Below are the code and all the weights of a small trained network. Each question names an input and a class and asks about switching units off, where a switched-off unit gives its printed mean instead of its output.

import numpy as np


def w(rows, s, z=0):
    codes = np.array(rows[::2]) - 128.0
    scale = np.full(codes.shape[1], s)
    scale[-1] = z or s
    return codes * scale


def norm(h):
    return h / np.sqrt((h * h).mean(-1, keepdims=True) + 1e-5)


def f(y):
    return np.maximum(y, 0)


def log_softmax(a):
    a = a - a.max(-1, keepdims=True)
    return a - np.log(np.exp(a).sum(-1, keepdims=True))


def net(x, mask):
    res = np.array(x, float).reshape(1, 5) / 4 @ E
    u = 0
    for l in range(2):
        y = f(norm(res) @ A[l][:, :-1].T + A[l][:, -1])
        res = res + np.where(mask[u : u + 15], y, B[l][:, -1]) @ B[l][:, :-1]
        u += 15
    return log_softmax(norm(res)[-1] @ U[:, :-1].T + U[:, -1])


A, B = {}, {}
E = w([
[210,212,139,253],'x0',
[206,60,124,143],'x1',
[23,64,157,165],'x2',
[122,80,212,165],'x3',
[124,207,187,107],'x4',
],0.0048)
A[0] = w([
[123,139,141,177,29],'L0N1',
[141,112,147,71,126],'L0N2',
[133,162,148,170,92],'L0N3',
[13,132,97,130,86],'L0N4',
[5,108,151,120,114],'L0N5',
[135,136,150,228,2],'L0N6',
[143,137,206,129,73],'L0N7',
[174,188,92,61,101],'L0N8',
[102,113,149,211,123],'L0N9',
[105,54,103,38,146],'L0N10',
[126,149,113,181,97],'L0N11',
[171,122,206,154,121],'L0N12',
[73,154,72,84,99],'L0N13',
[131,205,103,91,82],'L0N14',
[112,57,141,197,159],'L0N15',
],0.013,0.0046)
B[0] = w([
[200,149,155,111,143],'L0N1',
[127,187,142,126,174],'L0N2',
[117,82,153,58,162],'L0N3',
[183,81,147,194,209],'L0N4',
[137,118,160,254,243],'L0N5',
[169,218,185,78,173],'L0N6',
[23,169,183,143,162],'L0N7',
[156,195,63,165,193],'L0N8',
[201,152,130,206,189],'L0N9',
[154,126,203,46,253],'L0N10',
[201,130,126,79,157],'L0N11',
[1,144,159,124,188],'L0N12',
[185,134,163,136,185],'L0N13',
[212,158,49,48,172],'L0N14',
[107,167,36,122,213],'L0N15',
],0.0086,0.0078)
A[1] = w([
[146,158,49,103,136],'L1N1',
[161,53,185,170,100],'L1N2',
[165,115,205,139,91],'L1N3',
[207,2,122,142,99],'L1N4',
[97,155,73,181,224],'L1N5',
[89,105,102,191,93],'L1N6',
[154,123,230,163,83],'L1N7',
[87,41,117,21,107],'L1N8',
[120,37,140,143,3],'L1N9',
[155,188,46,115,144],'L1N10',
[120,31,112,145,55],'L1N11',
[120,192,117,147,143],'L1N12',
[215,221,105,179,181],'L1N13',
[168,126,71,41,246],'L1N14',
[95,134,83,100,42],'L1N15',
],0.0095,0.0033)
B[1] = w([
[117,113,78,64,170],'L1N1',
[128,254,66,126,184],'L1N2',
[115,210,139,127,182],'L1N3',
[130,154,235,89,173],'L1N4',
[109,80,35,116,171],'L1N5',
[148,69,58,156,147],'L1N6',
[111,195,132,102,204],'L1N7',
[159,24,200,214,151],'L1N8',
[156,224,102,68,142],'L1N9',
[113,137,60,78,190],'L1N10',
[195,169,183,38,141],'L1N11',
[97,127,91,74,176],'L1N12',
[111,123,102,74,255],'L1N13',
[137,39,118,122,198],'L1N14',
[133,137,141,139,129],'L1N15',
],0.0074,0.0088)
U = w([
[75,153,73,160,114],'0',
[145,102,100,252,118],'1',
[173,134,43,66,154],'2',
[121,82,127,142,2],'3',
[39,137,155,135,90],'4',
[152,33,188,106,99],'5',
[155,202,193,130,188],'6',
],0.021,0.0092)

Each question gives the input, the list of numbers given to net, and the class t.
The units are the neurons (one row each of A and B). Each row of codes is followed by its name. A weight is (code - 128) times the scale printed after its matrix; where a second scale follows, it is the last column's (A, B and U).
mask holds one flag per neuron, layer by layer. A switched-off neuron (its flag False) gives its mean, the last column of its row in B, instead of its output. The means were averaged over made-up inputs and are rounded, as every weight is.
A unit's drop is (log p(t) with every unit on - log p(t) with that unit switched off) / (log p(t) with every unit on - log p(t) with every unit switched off).
The circuit of an input: a set's keep is (log p(t) with only the set's units on - log p(t) with every unit switched off) / (log p(t) with every unit on - log p(t) with every unit switched off). Starting from the 12 units with the biggest drops (on a tie, the unit counted first), units are removed one at a time, each time the one whose removal leaves the highest keep (on an exact tie, the one counted first), for as long as the keep stays at least 0.8.
units of the circuit, in order: the units of the circuit, biggest drop first
unit that matters most: the unit with the biggest drop
top k neurons: the k neurons with the biggest drops, biggest first
top k neurons in layer l: the k neurons of layer l with the biggest drops, biggest first
drop of u: that unit's drop, to one decimal
input [0,5,0,6,-1], class 0: top 2 neurons in layer 0 : L0N12, L0N15
input [-1,8,4,6,-8], class 2: unit that matters most : L0N15
input [-1,-8,-4,7,1], class 0: units of the circuit, in order : L0N10, L0N6
input [5,-2,0,0,7], class 2: units of the circuit, in order : L0N14, L0N5
input [0,4,-1,7,1], class 0: top 2 neurons : L0N10, L0N15
input [1,-3,3,1,7], class 4: units of the circuit, in order : L0N10, L0N7, L0N6
input [4,0,1,5,-3], class 0: top 4 neurons in layer 0 : L0N15, L0N10, L0N12, L0N14
input [1,4,-6,3,4], class 4: top 2 neurons in layer 0 : L0N12, L0N7
input [-6,8,0,1,5], class 5: top 3 neurons : L0N5, L1N8, L0N9
input [1,7,-4,5,4], class 4: top 2 neurons in layer 0 : L0N12, L0N10
input [4,-3,3,5,-4], class 0: top 3 neurons : L0N15, L0N10, L0N12
input [-8,3,-5,1,1], class 5: top 2 neurons in layer 0 : L0N5, L0N10
input [-8,4,7,-5,-1], class 6: drop of L0N5 : 0.1
input [-8,4,0,2,-7], class 5: unit that matters most : L1N8
input [-3,3,-2,-1,-3], class 5: drop of L0N5 : 0.3
input [0,-8,8,-8,-2], class 1: drop of L0N5 : 0.7
